Below is a small trained network, with its code and all its weights. Each question gives an input and a class and asks what happens when units are switched off, that is, made to give their printed mean instead of their output.

import numpy as np


def w(rows, s, z=0):
    codes = np.array(rows[::2]) - 128.0
    scale = np.full(codes.shape[1], s)
    scale[-1] = z or s
    return codes * scale


def norm(h):
    return h / np.sqrt((h * h).mean(-1, keepdims=True) + 1e-5)


def f(y):
    return y / 2 * (1 + np.tanh(0.7978845608 * (y + 0.044715 * y**3)))


def log_softmax(a):
    a = a - a.max(-1, keepdims=True)
    return a - np.log(np.exp(a).sum(-1, keepdims=True))


def net(x, mask):
    res = np.array(x, float).reshape(1, 8) / 4 @ E
    u = 0
    for l in range(4):
        y = f(norm(res) @ A[l][:, :-1].T + A[l][:, -1])
        res = res + np.where(mask[u : u + 5], y, B[l][:, -1]) @ B[l][:, :-1]
        u += 5
    return log_softmax(norm(res)[-1] @ U[:, :-1].T + U[:, -1])


A, B = {}, {}
E = w([
[110,130,126,136,154,151,141],'x0',
[127,198,181,61,50,237,83],'x1',
[105,134,122,136,131,134,142],'x2',
[179,110,145,109,117,113,95],'x3',
[115,184,34,97,159,121,28],'x4',
[49,1,158,58,61,153,96],'x5',
[149,127,123,108,133,130,138],'x6',
[142,121,143,126,188,169,117],'x7',
],0.0045)
A[0] = w([
[111,145,139,206,132,163,171,140],'L0N0',
[187,169,119,181,147,193,219,65],'L0N1',
[159,193,103,141,74,217,138,8],'L0N2',
[72,27,3,71,137,188,37,115],'L0N3',
[14,110,201,66,75,163,189,244],'L0N4',
],0.0049,0.0012)
B[0] = w([
[176,82,80,112,108,107,45,166],'L0N0',
[162,58,137,187,85,91,114,192],'L0N1',
[155,143,139,171,104,199,64,151],'L0N2',
[173,121,163,254,135,111,177,253],'L0N3',
[198,77,118,65,130,106,73,242],'L0N4',
],0.0073,0.0031)
A[1] = w([
[153,137,64,92,172,71,73,220],'L1N0',
[174,2,110,161,147,1,149,243],'L1N1',
[40,55,150,134,101,92,182,83],'L1N2',
[105,177,70,154,127,97,167,47],'L1N3',
[137,150,122,180,66,182,20,10],'L1N4',
],0.0055,0.0012)
B[1] = w([
[91,184,94,73,221,122,165,149],'L1N0',
[49,164,185,133,138,136,216,254],'L1N1',
[149,47,81,81,76,45,251,149],'L1N2',
[112,151,99,49,110,197,70,138],'L1N3',
[246,255,198,253,85,142,62,152],'L1N4',
],0.0057,0.0085)
A[2] = w([
[169,16,220,40,45,173,72,177],'L2N0',
[207,36,205,186,55,166,117,172],'L2N1',
[47,153,61,137,93,49,145,41],'L2N2',
[68,75,204,178,144,55,253,178],'L2N3',
[118,235,76,143,170,149,222,4],'L2N4',
],0.0048,0.002)
B[2] = w([
[106,67,1,106,191,94,38,176],'L2N0',
[141,62,30,102,100,28,76,183],'L2N1',
[157,152,223,151,181,107,56,139],'L2N2',
[175,113,184,165,102,120,165,254],'L2N3',
[22,136,189,115,120,161,71,154],'L2N4',
],0.0062,0.0077)
A[3] = w([
[100,254,155,159,96,85,172,151],'L3N0',
[133,164,64,96,162,97,119,252],'L3N1',
[184,198,127,155,91,148,98,92],'L3N2',
[34,180,114,119,205,109,130,34],'L3N3',
[172,92,76,189,18,168,125,60],'L3N4',
],0.0069,0.0011)
B[3] = w([
[73,107,171,82,128,191,134,252],'L3N0',
[87,130,132,77,86,174,95,157],'L3N1',
[150,90,107,161,105,159,189,191],'L3N2',
[150,37,103,56,198,111,98,180],'L3N3',
[189,99,60,133,128,88,2,186],'L3N4',
],0.0079,0.0041)
U = w([
[54,124,225,173,168,123,230,179],'0',
[46,78,86,3,208,87,37,252],'1',
[181,127,82,164,79,109,23,126],'2',
[118,242,140,171,57,250,106,2],'3',
[76,52,156,112,99,33,184,11],'4',
],0.0056,0.0027)

Each question gives the input, the list of numbers given to net, and the class t.
The units are the neurons (one row each of A and B). Each row of codes is followed by its name. A weight is (code - 128) times the scale printed after its matrix; where a second scale follows, it is the last column's (A, B and U).
mask holds one flag per neuron, layer by layer. A switched-off neuron (its flag False) gives its mean, the last column of its row in B, instead of its output. The means were averaged over made-up inputs and are rounded, as every weight is.
A unit's drop is (log p(t) with every unit on - log p(t) with that unit switched off) / (log p(t) with every unit on - log p(t) with every unit switched off).
The circuit of an input: a set's keep is (log p(t) with only the set's units on - log p(t) with every unit switched off) / (log p(t) with every unit on - log p(t) with every unit switched off). Starting from the 12 units with the biggest drops (on a tie, the unit counted first), units are removed one at a time, each time the one whose removal leaves the highest keep (on an exact tie, the one counted first), for as long as the keep stays at least 0.8.
circuit, biggest first: the units of the circuit, biggest drop first
unit that matters most: the unit with the biggest drop
k most important neurons: the k neurons with the biggest drops, biggest first
k most important neurons of layer l: the k neurons of layer l with the biggest drops, biggest first
input [-8,2,4,7,-5,3,2,7], class 1: circuit, biggest first	L2N0
input [4,8,-1,8,-4,-6,-8,-5], class 2: circuit, biggest first	L1N1; L3N4
input [8,5,1,0,-7,8,0,1], class 1: circuit, biggest first	L2N0; L0N4
input [-6,-5,-8,7,1,-5,7,-1], class 1: 4 most important neurons of layer 1	L1N0; L1N2; L1N4; L1N3
input [3,-3,-7,-2,2,7,0,7], class 0: circuit, biggest first	L1N1; L0N3
input [-7,0,-2,-4,1,5,5,-4], class 0: circuit, biggest first	L1N1; L0N3
input [-8,-7,3,-2,4,-4,4,-6], class 1: 2 most important neurons	L3N3; L0N3
input [-4,2,-8,7,8,-5,-2,0], class 3: 2 most important neurons of layer 2	L2N0; L2N1
input [1,0,7,-7,5,3,-4,4], class 0: 4 most important neurons	L0N3; L0N2; L2N0; L2N1
input [5,1,-5,1,-6,-2,5,-6], class 2: circuit, biggest first	L3N4; L1N0; L0N0
input [-6,0,-2,2,4,1,-7,-4], class 0: 2 most important neurons of layer 0	L0N2; L0N3
input [0,2,4,5,4,1,6,4], class 2: 2 most important neurons	L1N1; L0N3
input [5,-3,3,-5,1,-4,1,-2], class 1: 3 most important neurons	L0N3; L3N3; L1N3
input [6,8,2,1,-4,3,-5,-1], class 1: most important neuron	L2N0
input [1,-1,-4,5,3,4,0,1], class 0: 2 most important neurons	L1N1; L0N2
input [-8,-8,7,-3,2,-6,6,-3], class 1: 2 most important neurons	L0N3; L3N3
input [-8,-3,-2,2,3,-2,7,-1], class 1: 2 most important neurons of layer 0	L0N3; L0N1
input [-3,5,0,-7,0,-4,-2,-1], class 2: 3 most important neurons	L1N1; L3N4; L0N1
input [3,7,3,-3,2,4,0,-6], class 2: 3 most important neurons	L1N4; L0N2; L0N3
input [-5,-1,-5,6,6,-5,-6,2], class 1: unit that matters most	L1N0
input [0,-7,5,-5,3,-5,-7,0], class 1: 3 most important neurons	L3N3; L0N3; L1N3
input [-8,3,-1,-3,-6,-8,2,-5], class 2: 2 most important neurons	L3N4; L1N1
input [4,4,-3,-2,-4,1,-2,1], class 1: 2 most important neurons of layer 2	L2N0; L2N3
